Below are the code and all the weights of a small trained network. Each question names an input and a class and asks about switching units off, where a switched-off unit gives its printed mean instead of its output.

import numpy as np


def w(rows, s, z=0):
    codes = np.array(rows[::2]) - 128.0
    scale = np.full(codes.shape[1], s)
    scale[-1] = z or s
    return codes * scale


def f(y):
    return np.maximum(y, 0)


def log_softmax(a):
    a = a - a.max(-1, keepdims=True)
    return a - np.log(np.exp(a).sum(-1, keepdims=True))


def net(x, mask):
    res = np.array(x, float).reshape(1, 8) / 4 @ E
    y = f(res @ A[0][:, :-1].T + A[0][:, -1])
    res = res + np.where(mask, y, B[0][:, -1]) @ B[0][:, :-1]
    return log_softmax(res[-1] @ U[:, :-1].T + U[:, -1])


A, B = {}, {}
E = w([
[103,63,166,104,138,45,134,154,75,202,62],'x0',
[166,103,50,27,53,191,83,35,134,121,144],'x1',
[128,207,145,123,33,117,184,65,174,132,117],'x2',
[143,116,171,41,76,142,181,130,38,8,113],'x3',
[254,36,146,150,215,189,167,78,134,152,52],'x4',
[156,87,185,118,166,102,179,158,81,105,81],'x5',
[69,112,42,140,180,216,50,202,88,68,196],'x6',
[135,81,161,103,156,70,44,88,188,92,206],'x7',
],0.0058)
A[0] = w([
[196,84,59,26,74,182,74,18,152,85,161,201],'neuron 0',
[71,209,2,141,76,193,40,95,202,157,211,213],'neuron 1',
[41,233,69,143,101,202,116,206,107,40,216,147],'neuron 2',
[192,41,192,36,125,159,155,111,31,27,119,188],'neuron 3',
[187,44,109,191,234,206,160,202,47,140,40,162],'neuron 4',
[91,79,167,208,232,58,23,184,205,144,227,189],'neuron 5',
[215,179,206,167,95,122,244,54,194,152,69,127],'neuron 6',
[12,209,128,117,53,78,129,198,90,125,167,204],'neuron 7',
[123,171,226,131,72,47,242,124,110,167,37,252],'neuron 8',
[86,92,177,137,144,68,170,199,57,157,56,230],'neuron 9',
],0.0056,0.0036)
B[0] = w([
[208,54,120,26,16,165,67,24,140,105,179,239],'neuron 0',
[110,176,6,151,38,236,41,84,214,176,247,254],'neuron 1',
[63,239,75,218,72,234,185,220,115,11,241,219],'neuron 2',
[202,42,210,39,116,111,164,113,68,24,137,218],'neuron 3',
[227,36,55,191,250,231,217,233,38,183,47,229],'neuron 4',
[61,53,208,215,225,41,20,184,215,138,208,219],'neuron 5',
[241,226,230,243,132,100,236,18,241,120,44,217],'neuron 6',
[12,217,108,97,21,70,112,196,63,120,128,213],'neuron 7',
[119,228,208,134,77,16,218,79,131,216,3,247],'neuron 8',
[82,111,137,88,154,55,144,181,64,227,37,210],'neuron 9',
],0.0055,0.009)
U = w([
[28,252,52,206,62,201,112,195,147,33,212,89],'0',
[65,44,213,208,247,33,7,187,223,150,196,231],'1',
[187,14,209,3,72,119,117,58,70,6,146,166],'2',
[177,104,10,77,67,199,29,11,221,234,180,102],'3',
[191,143,77,139,194,219,194,207,72,19,182,6],'4',
[204,229,221,210,122,75,235,25,226,169,41,118],'5',
[190,23,68,169,245,194,187,221,29,217,36,170],'6',
[12,193,152,43,60,23,145,189,21,203,56,25],'7',
],0.006,0.0023)

Each question gives the input, the list of numbers given to net, and the class t.
The units are the neurons (one row each of A and B). Each row of codes is followed by its name. A weight is (code - 128) times the scale printed after its matrix; where a second scale follows, it is the last column's (A, B and U).
mask holds one flag per neuron, in row order. A switched-off neuron (its flag False) gives its mean, the last column of its row in B, instead of its output. The means were averaged over made-up inputs and are rounded, as every weight is.
A unit's drop is (log p(t) with every unit on - log p(t) with that unit switched off) / (log p(t) with every unit on - log p(t) with every unit switched off).
The circuit of an input: a set's keep is (log p(t) with only the set's units on - log p(t) with every unit switched off) / (log p(t) with every unit on - log p(t) with every unit switched off). Starting from all 10 units, units are removed one at a time, each time the one whose removal leaves the highest keep (on an exact tie, the one counted first), for as long as the keep stays at least 0.8.
circuit, biggest first: the units of the circuit, biggest drop first
top k neurons: the k neurons with the biggest drops, biggest first
drop when u is switched off: that unit's drop, to one decimal
input [7,7,-2,-7,-5,-4,6,-3], class 0: circuit, biggest first : [neuron 2]
input [-4,-7,-3,-7,5,1,-8,7], class 1: top 2 neurons : [neuron 5; neuron 0]
input [-2,-2,5,8,-6,5,-1,4], class 7: circuit, biggest first : [neuron 7; neuron 8]
input [7,-1,5,-1,8,-6,6,3], class 6: top 2 neurons : [neuron 4; neuron 1]
input [-5,-2,-4,1,1,1,4,5], class 1: top 2 neurons : [neuron 5; neuron 7]
input [-7,7,2,8,0,6,6,-8], class 2: top 2 neurons : [neuron 3; neuron 0]
input [7,7,4,8,-5,6,-7,-5], class 5: top 2 neurons : [neuron 6; neuron 8]
input [7,3,-8,2,-4,2,4,-1], class 6: top 2 neurons : [neuron 4; neuron 8]
input [-1,-7,4,4,-3,1,-1,-7], class 7: top 2 neurons : [neuron 7; neuron 9]
input [2,1,-4,-2,-3,0,-5,5], class 1: drop when neuron 9 is switched off : 0.0
input [6,-7,1,2,0,0,-2,2], class 7: drop when neuron 9 is switched off : 1.2
input [3,6,-1,1,8,-1,-3,6], class 2: drop when neuron 3 is switched off : 0.1
